Here is a tiny trained network, its code and every weight. The questions are about switching its units off for an input and a class, where a switched-off unit gives its printed mean instead of its output.

import numpy as np


def w(rows, s, z=0):
    codes = np.array(rows[::2]) - 128.0
    scale = np.full(codes.shape[1], s)
    scale[-1] = z or s
    return codes * scale


def norm(h):
    return h / np.sqrt((h * h).mean(-1, keepdims=True) + 1e-5)


def f(y):
    return y / 2 * (1 + np.tanh(0.7978845608 * (y + 0.044715 * y**3)))


def log_softmax(a):
    a = a - a.max(-1, keepdims=True)
    return a - np.log(np.exp(a).sum(-1, keepdims=True))


def net(x, mask):
    res = np.array(x, float).reshape(1, 6) / 4 @ E
    u = 0
    for l in range(4):
        y = f(norm(res) @ A[l][:, :-1].T + A[l][:, -1])
        res = res + np.where(mask[u : u + 8], y, B[l][:, -1]) @ B[l][:, :-1]
        u += 8
    return log_softmax(norm(res)[-1] @ U[:, :-1].T + U[:, -1])


A, B = {}, {}
E = w([
[109,114,162,129,125],'x0',
[221,25,120,112,76],'x1',
[67,53,122,208,209],'x2',
[99,142,85,251,2],'x3',
[122,124,103,118,120],'x4',
[171,162,147,157,153],'x5',
],0.0086)
A[0] = w([
[131,63,106,184,184,196],'0.n1',
[236,1,116,102,129,200],'0.n2',
[228,8,156,151,54,183],'0.n3',
[129,106,111,33,119,97],'0.n4',
[132,134,189,117,81,249],'0.n5',
[161,85,159,130,160,127],'0.n6',
[127,137,136,211,33,190],'0.n7',
[91,100,96,147,180,104],'0.n8',
],0.0091,0.0014)
B[0] = w([
[26,44,134,125,147,196],'0.n1',
[127,13,203,116,73,254],'0.n2',
[250,130,16,211,132,255],'0.n3',
[173,170,221,149,152,172],'0.n4',
[146,162,82,67,91,161],'0.n5',
[130,94,140,87,161,159],'0.n6',
[49,108,49,149,72,230],'0.n7',
[155,169,187,178,210,159],'0.n8',
],0.012,0.0056)
A[1] = w([
[224,151,127,120,136,3],'1.n1',
[68,186,254,118,103,14],'1.n2',
[120,52,149,114,34,52],'1.n3',
[140,69,176,109,110,1],'1.n4',
[144,160,125,76,195,228],'1.n5',
[95,226,90,119,99,72],'1.n6',
[149,71,121,140,169,64],'1.n7',
[98,165,140,6,221,129],'1.n8',
],0.0095,0.00086)
B[1] = w([
[188,191,178,106,151,167],'1.n1',
[151,171,3,85,150,198],'1.n2',
[246,223,105,178,165,208],'1.n3',
[134,116,134,79,121,168],'1.n4',
[135,104,85,42,175,184],'1.n5',
[47,134,145,58,25,217],'1.n6',
[95,89,131,20,175,180],'1.n7',
[253,193,2,178,207,253],'1.n8',
],0.0089,0.0045)
A[2] = w([
[133,98,86,157,64,154],'2.n1',
[195,154,78,43,100,4],'2.n2',
[144,225,118,136,171,136],'2.n3',
[88,155,132,49,150,105],'2.n4',
[4,184,172,157,84,96],'2.n5',
[84,187,132,62,187,136],'2.n6',
[159,89,177,96,125,78],'2.n7',
[68,96,83,200,198,174],'2.n8',
],0.014,0.0011)
B[2] = w([
[90,162,56,116,138,231],'2.n1',
[190,162,179,213,99,254],'2.n2',
[95,40,104,106,47,207],'2.n3',
[123,158,74,178,132,173],'2.n4',
[109,169,254,66,113,231],'2.n5',
[131,127,23,203,93,216],'2.n6',
[119,127,160,87,100,170],'2.n7',
[151,149,229,211,147,250],'2.n8',
],0.015,0.0066)
A[3] = w([
[122,220,121,127,228,126],'3.n1',
[171,71,200,103,171,102],'3.n2',
[168,3,59,127,156,107],'3.n3',
[200,183,142,88,180,145],'3.n4',
[135,210,56,70,63,124],'3.n5',
[97,71,102,199,197,4],'3.n6',
[108,120,180,12,124,37],'3.n7',
[46,142,42,186,96,45],'3.n8',
],0.013,0.0023)
B[3] = w([
[110,86,133,204,57,152],'3.n1',
[149,149,126,34,135,201],'3.n2',
[30,194,174,99,182,242],'3.n3',
[130,81,150,176,47,167],'3.n4',
[103,159,53,55,143,254],'3.n5',
[105,6,66,107,111,208],'3.n6',
[124,94,58,150,139,160],'3.n7',
[184,83,204,140,172,231],'3.n8',
],0.019,0.007)
U = w([
[168,159,28,163,103,239],'0',
[74,27,112,206,183,247],'1',
[223,102,210,86,82,62],'2',
[107,49,205,32,193,73],'3',
[39,201,123,60,59,3],'4',
[40,148,255,178,114,40],'5',
],0.015,0.0024)

Each question gives the input, the list of numbers given to net, and the class t.
The units are the neurons (one row each of A and B). Each row of codes is followed by its name. A weight is (code - 128) times the scale printed after its matrix; where a second scale follows, it is the last column's (A, B and U).
mask holds one flag per neuron, layer by layer. A switched-off neuron (its flag False) gives its mean, the last column of its row in B, instead of its output. The means were averaged over made-up inputs and are rounded, as every weight is.
A unit's drop is (log p(t) with every unit on - log p(t) with that unit switched off) / (log p(t) with every unit on - log p(t) with every unit switched off).
The circuit of an input: a set's keep is (log p(t) with only the set's units on - log p(t) with every unit switched off) / (log p(t) with every unit on - log p(t) with every unit switched off). Starting from the 12 units with the biggest drops (on a tie, the unit counted first), units are removed one at a time, each time the one whose removal leaves the highest keep (on an exact tie, the one counted first), for as long as the keep stays at least 0.8.
units of the circuit, in order: the units of the circuit, biggest drop first
top k neurons: the k neurons with the biggest drops, biggest first
k most important neurons of layer l: the k neurons of layer l with the biggest drops, biggest first
drop when u is switched off: that unit's drop, to one decimal
input [7,8,1,3,4,8], class 1: 3 most important neurons of layer 1 => 1.n8, 1.n2, 1.n6
input [5,4,-7,1,1,-6], class 0: units of the circuit, in order => 0.n3
input [-1,7,-2,1,-3,-3], class 0: 2 most important neurons of layer 2 => 2.n1, 2.n5
input [5,-7,2,0,-4,-5], class 1: 2 most important neurons of layer 1 => 1.n2, 1.n8
input [7,8,-5,1,7,-7], class 0: 2 most important neurons of layer 3 => 3.n8, 3.n2
input [-4,0,-2,-6,0,-3], class 0: top 4 neurons => 0.n3, 2.n6, 2.n2, 1.n2
input [1,0,-4,-6,6,6], class 0: top 2 neurons => 0.n3, 2.n6
input [-4,-5,-3,1,-3,7], class 4: 2 most important neurons of layer 1 => 1.n6, 1.n8
input [-4,-6,0,1,2,8], class 4: 2 most important neurons of layer 2 => 2.n5, 2.n8
input [2,-8,2,5,3,2], class 5: top 2 neurons => 3.n5, 2.n8
input [3,0,1,5,8,-2], class 5: 2 most important neurons of layer 3 => 3.n8, 3.n6
input [-1,-8,2,8,4,3], class 5: 2 most important neurons of layer 3 => 3.n5, 3.n2
input [2,-2,3,8,5,1], class 5: drop when 2.n5 is switched off => 0.2
input [6,-6,2,-7,5,-8], class 1: most important neuron of layer 2 => 2.n3
input [2,1,0,-5,5,-5], class 2: drop when 0.n2 is switched off => 0.3
input [-5,-1,0,4,5,-4], class 4: drop when 0.n1 is switched off => 0.1
